Below are the code and all the weights of a small trained network. Each question names an input and a class and asks about switching units off, where a switched-off unit gives its printed mean instead of its output.

import numpy as np


def w(rows, s, z=0):
    codes = np.array(rows[::2]) - 128.0
    scale = np.full(codes.shape[1], s)
    scale[-1] = z or s
    return codes * scale


def f(y):
    return np.maximum(y, 0)


def log_softmax(a):
    a = a - a.max(-1, keepdims=True)
    return a - np.log(np.exp(a).sum(-1, keepdims=True))


def net(x, mask):
    res = np.array(x, float).reshape(1, 4) / 4 @ E
    y = f(res @ A[0][:, :-1].T + A[0][:, -1])
    res = res + np.where(mask, y, B[0][:, -1]) @ B[0][:, :-1]
    return log_softmax(res[-1] @ U[:, :-1].T + U[:, -1])


A, B = {}, {}
E = w([
[174,105,141,81,178,109],'x0',
[111,122,148,8,114,205],'x1',
[48,52,59,105,189,99],'x2',
[104,49,184,180,211,203],'x3',
],0.013)
A[0] = w([
[122,86,243,157,163,154,208],'N0',
[181,146,204,144,98,132,238],'N1',
[199,244,119,147,132,95,204],'N2',
[163,118,114,208,139,70,254],'N3',
[186,156,124,163,125,34,165],'N4',
[110,140,61,91,122,25,182],'N5',
[66,5,171,147,154,187,109],'N6',
[101,154,137,94,56,151,185],'N7',
[103,145,54,119,195,104,177],'N8',
[164,143,197,146,134,186,173],'N9',
[105,96,122,66,111,212,121],'N10',
[103,80,134,218,133,129,166],'N11',
[157,177,175,123,96,126,178],'N12',
[207,102,189,172,122,213,138],'N13',
[160,99,221,132,138,125,154],'N14',
[177,123,57,147,70,27,184],'N15',
[133,145,113,45,104,150,207],'N16',
[208,206,176,137,67,95,216],'N17',
[86,140,46,120,85,68,172],'N18',
],0.011,0.0057)
B[0] = w([
[70,141,130,222,96,131,215],'N0',
[110,190,244,149,47,128,211],'N1',
[59,66,226,41,157,78,232],'N2',
[135,6,198,254,146,99,222],'N3',
[90,96,183,128,100,150,210],'N4',
[176,57,80,106,22,187,205],'N5',
[32,112,162,137,218,93,231],'N6',
[133,168,131,41,103,69,185],'N7',
[186,44,91,148,129,129,186],'N8',
[65,160,151,185,81,176,190],'N9',
[31,59,120,25,124,180,193],'N10',
[163,92,137,171,140,63,199],'N11',
[52,187,158,63,156,94,194],'N12',
[108,189,123,189,49,187,199],'N13',
[116,170,147,183,85,116,179],'N14',
[145,24,161,89,125,214,220],'N15',
[126,218,55,46,93,103,201],'N16',
[87,131,249,100,180,67,250],'N17',
[134,79,79,70,98,179,197],'N18',
],0.0073,0.017)
U = w([
[93,79,160,99,172,113,250],'0',
[205,48,80,126,86,195,75],'1',
[152,184,120,57,120,80,53],'2',
[180,114,3,62,113,158,164],'3',
[191,144,147,237,90,113,29],'4',
[149,84,73,203,204,73,107],'5',
[107,174,107,156,86,220,62],'6',
],0.011,0.0017)

Each question gives the input, the list of numbers given to net, and the class t.
The units are the neurons (one row each of A and B). Each row of codes is followed by its name. A weight is (code - 128) times the scale printed after its matrix; where a second scale follows, it is the last column's (A, B and U).
mask holds one flag per neuron, in row order. A switched-off neuron (its flag False) gives its mean, the last column of its row in B, instead of its output. The means were averaged over made-up inputs and are rounded, as every weight is.
A unit's drop is (log p(t) with every unit on - log p(t) with that unit switched off) / (log p(t) with every unit on - log p(t) with every unit switched off).
unit that matters most: the unit with the biggest drop
top k neurons: the k neurons with the biggest drops, biggest first
drop when u is switched off: that unit's drop, to one decimal
input [5,-1,-8,-7], class 0: top 4 neurons -> (N2; N17; N15; N4)
input [-7,-6,-8,0], class 0: unit that matters most -> N2
input [2,-1,-6,-8], class 0: top 4 neurons -> (N2; N15; N17; N4)
input [3,-4,5,0], class 1: top 2 neurons -> (N5; N17)
input [4,0,1,-7], class 1: top 2 neurons -> (N5; N15)
input [-8,0,-7,-2], class 0: top 3 neurons -> (N2; N17; N16)
input [5,1,0,-2], class 2: top 2 neurons -> (N3; N6)
input [1,-2,7,0], class 1: top 2 neurons -> (N5; N17)
input [1,6,6,0], class 3: drop when N17 is switched off -> 0.2
input [3,-2,8,0], class 1: drop when N5 is switched off -> 0.2
